Below are the code and all the weights of a small trained network. Each question names an input and a target symbol and asks about switching units off, where a switched-off unit gives its printed mean instead of its output.

import numpy as np


def w(rows, s, z=0):
    codes = np.array(rows[::2]) - 128.0
    scale = np.full(codes.shape[1], s)
    scale[-1] = z or s
    return codes * scale


def norm(h):
    return h / np.sqrt((h * h).mean(-1, keepdims=True) + 1e-5)


def f(y):
    return np.maximum(y, 0)


def softmax(a):
    e = np.exp(a - a.max(-1, keepdims=True))
    return e / e.sum(-1, keepdims=True)


def log_softmax(a):
    a = a - a.max(-1, keepdims=True)
    return a - np.log(np.exp(a).sum(-1, keepdims=True))


def net(x, mask):
    ids = ['ΓΔΛΦΨαεζημξστ'.index(c) for c in x.split()]
    T = len(ids)
    res = E[ids] + P[:T]
    r = norm(res)
    for j in range(2):
        rows = slice(3 * j, 3 * j + 3)
        q, k, v = (r @ M[0][rows].T for M in (Q, K, V))
        z = softmax(np.where(np.tri(T) > 0, q @ k.T / 3**0.5, -1e9)) @ v
        o = O[0][rows]
        res = res + np.where(mask[j], z, o[:, -1]) @ o[:, :-1]
    y = f(norm(res) @ A[0][:, :-1].T + A[0][:, -1])
    res = res + np.where(mask[2:14], y, B[0][:, -1]) @ B[0][:, :-1]
    return log_softmax(norm(res)[-1] @ U[:, :-1].T + U[:, -1])


Q, K, V, O, A, B = {}, {}, {}, {}, {}, {}
E = w([
[157,119,70],'Γ',
[154,117,59],'Δ',
[137,184,77],'Λ',
[131,198,83],'Φ',
[115,201,75],'Ψ',
[128,179,67],'α',
[247,162,89],'ε',
[130,185,78],'ζ',
[142,230,79],'η',
[140,82,69],'μ',
[145,112,52],'ξ',
[144,110,65],'σ',
[98,109,40],'τ',
],0.013)
P = w([
[155,122,119],'0',
[175,143,6],'1',
[144,117,132],'2',
[159,173,32],'3',
[138,117,147],'4',
[142,192,72],'5',
[132,125,162],'6',
[128,185,117],'7',
[126,130,170],'8',
[180,106,149],'9',
[108,121,168],'10',
],0.018)
Q[0] = w([
[7,81,231],'h1',
[193,138,152],'h1',
[141,111,102],'h1',
[56,137,221],'h2',
[154,228,39],'h2',
[37,126,66],'h2',
],0.017)
K[0] = w([
[217,146,21],'h1',
[105,112,103],'h1',
[101,140,145],'h1',
[85,129,237],'h2',
[1,190,39],'h2',
[62,101,141],'h2',
],0.02)
V[0] = w([
[76,70,111],'h1',
[251,127,109],'h1',
[137,100,112],'h1',
[197,173,100],'h2',
[173,117,125],'h2',
[61,82,49],'h2',
],0.018)
O[0] = w([
[57,212,131,63],'h1',
[158,60,192,201],'h1',
[103,140,148,121],'h1',
[166,60,175,249],'h2',
[73,120,118,137],'h2',
[109,248,176,227],'h2',
],0.015,0.011)
A[0] = w([
[85,99,161,43],'n1',
[125,172,18,55],'n2',
[87,71,122,101],'n3',
[84,90,124,112],'n4',
[156,148,118,193],'n5',
[176,154,2,82],'n6',
[127,129,128,64],'n7',
[126,130,127,69],'n8',
[126,112,183,59],'n9',
[82,133,127,27],'n10',
[131,104,57,182],'n11',
[92,76,162,5],'n12',
],0.03,0.0031)
B[0] = w([
[69,98,127,145],'n1',
[39,26,63,145],'n2',
[165,190,166,150],'n3',
[65,161,142,132],'n4',
[133,76,151,214],'n5',
[161,255,51,163],'n6',
[116,139,137,128],'n7',
[119,138,134,128],'n8',
[98,172,141,254],'n9',
[138,150,195,135],'n10',
[101,180,104,137],'n11',
[148,52,107,179],'n12',
],0.053,0.0081)
U = w([
[151,104,103,70],'Γ',
[143,118,114,71],'Δ',
[167,128,146,80],'Λ',
[180,108,127,111],'Φ',
[240,30,151,103],'Ψ',
[159,106,126,81],'α',
[189,91,105,86],'ε',
[171,99,114,76],'ζ',
[255,177,21,254],'η',
[52,58,33,251],'μ',
[150,111,124,87],'ξ',
[109,58,154,117],'σ',
[56,249,218,128],'τ',
],0.009,0.006)

Each question gives the input, a string of symbols that net reads in full, and the target symbol t.
The units are the heads (3 rows each of Q, K, V and O) and the neurons (one row each of A and B). Each row of codes is followed by its name. A weight is (code - 128) times the scale printed after its matrix; where a second scale follows, it is the last column's (O, A, B and U).
mask holds one flag per unit, heads first, then neurons. A switched-off unit (its flag False) gives its mean, the last column of its rows in O or B, instead of its output. The means were averaged over made-up inputs and are rounded, as every weight is.
A unit's drop is (log p(t) with every unit on - log p(t) with that unit switched off) / (log p(t) with every unit on - log p(t) with every unit switched off).
The circuit of an input: a set's keep is (log p(t) with only the set's units on - log p(t) with every unit switched off) / (log p(t) with every unit on - log p(t) with every unit switched off). Starting from the 12 units with the biggest drops (on a tie, the unit counted first), units are removed one at a time, each time the one whose removal leaves the highest keep (on an exact tie, the one counted first), for as long as the keep stays at least 0.8.
circuit, biggest first: the units of the circuit, biggest drop first
top k neurons: the k neurons with the biggest drops, biggest first
which heads matter: for each layer, one digit per head in row order, 1 if its drop is at least 0.15 and else 0, layers parted by /
drop of u: that unit's drop, to one decimal
input Δ Λ Ψ Ψ Φ Ψ τ μ, target μ: which heads matter : 10
input ζ σ Ψ Φ Φ η τ Λ Ψ Ψ, target η: circuit, biggest first : (h1)
input μ η η Ψ Ψ μ, target η: circuit, biggest first : (h1 n6)
input Ψ Ψ ξ ε μ Ψ τ σ, target μ: circuit, biggest first : (h1 n2)
input Ψ τ σ, target τ: which heads matter : 01
input Γ σ σ μ Φ Φ Γ Λ Ψ μ, target η: which heads matter : 10
input Δ Δ τ σ, target μ: circuit, biggest first : (n2 h1)
input Ψ Φ τ μ τ η, target μ: circuit, biggest first : (h1 n2)
input Ψ Φ τ Ψ Φ ε, target Ψ: which heads matter : 01
input Δ σ τ Ψ Γ Ψ Λ Ψ μ η, target τ: which heads matter : 10
input Ψ ζ Λ τ Ψ τ Ψ τ τ Δ, target μ: which heads matter : 10
input Ψ τ μ, target τ: top 2 neurons : (n9 n5)
input τ ζ τ Φ, target μ: circuit, biggest first : (n2 h1)
input σ Ψ τ Δ Φ Φ Φ Ψ Ψ Φ, target η: circuit, biggest first : (h1)
input σ Φ τ τ Ψ σ, target η: top 2 neurons : (n6 n9)
input Ψ Ψ ε Ψ Ψ Ψ Ψ Ψ, target η: circuit, biggest first : (h1 n6)
input Φ Ψ σ Δ μ Ψ μ, target μ: top 2 neurons : (n1 n12)
input Λ α η σ Ψ η, target η: circuit, biggest first : (n6 n9)
input Ψ Φ Φ τ Ψ Ψ Ψ η, target η: circuit, biggest first : (h1 n6)
input τ Ψ τ η ζ Ψ Ψ σ Ψ τ μ, target τ: circuit, biggest first : (h2)
input Ψ τ Λ, target τ: top 3 neurons : (n9 n12 n5)
input Ψ τ τ τ τ τ Ψ σ μ ε, target τ: top 2 neurons : (n12 n9)
input Ψ τ α, target τ: top 2 neurons : (n9 n5)
input Φ η Φ Ψ Φ Γ Ψ, target Ψ: top 2 neurons : (n6 n12)
input τ Ψ Ψ Ψ Ψ ζ, target η: top 2 neurons : (n6 n9)
input Ψ Γ Φ σ τ τ Ψ σ, target η: drop of h1 : 1.2
input Φ η σ Λ Φ τ τ α, target μ: drop of h1 : 0.9
input Γ τ Γ Φ Ψ μ Ψ Φ μ Ψ, target τ: circuit, biggest first : (h1)
